Below are the code and all the weights of a small trained network. Each question names an input and a class and asks about switching units off, where a switched-off unit gives its printed mean instead of its output.

import numpy as np


def w(rows, s, z=0):
    codes = np.array(rows[::2]) - 128.0
    scale = np.full(codes.shape[1], s)
    scale[-1] = z or s
    return codes * scale


def f(y):
    return y / 2 * (1 + np.tanh(0.7978845608 * (y + 0.044715 * y**3)))


def log_softmax(a):
    a = a - a.max(-1, keepdims=True)
    return a - np.log(np.exp(a).sum(-1, keepdims=True))


def net(x, mask):
    res = np.array(x, float).reshape(1, 2) / 4 @ E
    y = f(res @ A[0][:, :-1].T + A[0][:, -1])
    res = res + np.where(mask, y, B[0][:, -1]) @ B[0][:, :-1]
    return log_softmax(res[-1] @ U[:, :-1].T + U[:, -1])


A, B = {}, {}
E = w([
[8,246,104,77,216,153,49,51,93,252,254],'x0',
[106,32,68,87,82,99,17,241,20,80,129],'x1',
],0.0072)
A[0] = w([
[126,174,124,117,127,130,86,164,124,234,127,3],'neuron 1',
[69,141,131,134,110,146,99,136,81,63,119,27],'neuron 2',
[114,154,109,47,157,72,135,129,108,191,139,32],'neuron 3',
[199,110,153,137,98,120,155,191,152,114,118,128],'neuron 4',
[162,142,157,178,137,140,110,103,254,158,151,45],'neuron 5',
[79,153,107,73,150,178,105,107,105,172,163,113],'neuron 6',
[125,103,100,83,57,101,106,149,91,119,177,34],'neuron 7',
[118,106,89,113,118,134,81,183,64,123,124,75],'neuron 8',
[149,141,173,166,187,167,172,75,131,125,115,40],'neuron 9',
[177,106,109,153,67,100,118,121,173,116,93,21],'neuron 10',
[194,82,149,114,114,125,197,149,99,139,115,29],'neuron 11',
],0.0091,0.0072)
B[0] = w([
[160,191,136,6,245,89,173,223,126,132,113,163],'neuron 1',
[94,153,120,82,154,97,147,190,176,159,150,131],'neuron 2',
[186,189,138,58,196,111,88,156,125,126,121,172],'neuron 3',
[138,155,103,91,132,132,107,90,107,98,103,221],'neuron 4',
[118,112,170,140,113,115,174,189,165,187,140,169],'neuron 5',
[133,143,100,109,146,136,108,86,81,71,110,255],'neuron 6',
[74,114,178,130,138,38,182,212,189,140,161,162],'neuron 7',
[97,80,157,160,95,83,183,155,146,171,205,198],'neuron 8',
[96,103,196,160,117,68,186,239,186,150,145,161],'neuron 9',
[175,173,101,29,241,107,145,162,134,110,124,163],'neuron 10',
[140,200,122,73,189,145,125,175,144,103,136,163],'neuron 11',
],0.013,0.0081)
U = w([
[140,172,88,65,210,142,100,151,108,75,101,43],'0',
[57,68,155,177,125,72,170,203,173,231,185,66],'1',
[104,66,99,246,58,223,68,20,72,99,107,246],'2',
],0.012,0.011)

Each question gives the input, the list of numbers given to net, and the class t.
The units are the neurons (one row each of A and B). Each row of codes is followed by its name. A weight is (code - 128) times the scale printed after its matrix; where a second scale follows, it is the last column's (A, B and U).
mask holds one flag per neuron, in row order. A switched-off neuron (its flag False) gives its mean, the last column of its row in B, instead of its output. The means were averaged over made-up inputs and are rounded, as every weight is.
A unit's drop is (log p(t) with every unit on - log p(t) with that unit switched off) / (log p(t) with every unit on - log p(t) with every unit switched off).
k most important neurons: the k neurons with the biggest drops, biggest first
drop of u: that unit's drop, to one decimal
input [4,5], class 1: most important neuron : [neuron 8]
input [-7,-8], class 1: 3 most important neurons : [neuron 9; neuron 5; neuron 6]
input [6,-7], class 1: 3 most important neurons : [neuron 9; neuron 5; neuron 4]
input [-3,0], class 2: 2 most important neurons : [neuron 1; neuron 3]
input [-3,2], class 2: 2 most important neurons : [neuron 1; neuron 3]
input [5,7], class 1: 2 most important neurons : [neuron 8; neuron 7]
input [2,-3], class 2: drop of neuron 8 : 0.1
input [3,8], class 1: drop of neuron 10 : 0.0
input [5,-8], class 1: drop of neuron 9 : 0.2
input [-3,-2], class 2: drop of neuron 6 : 0.0
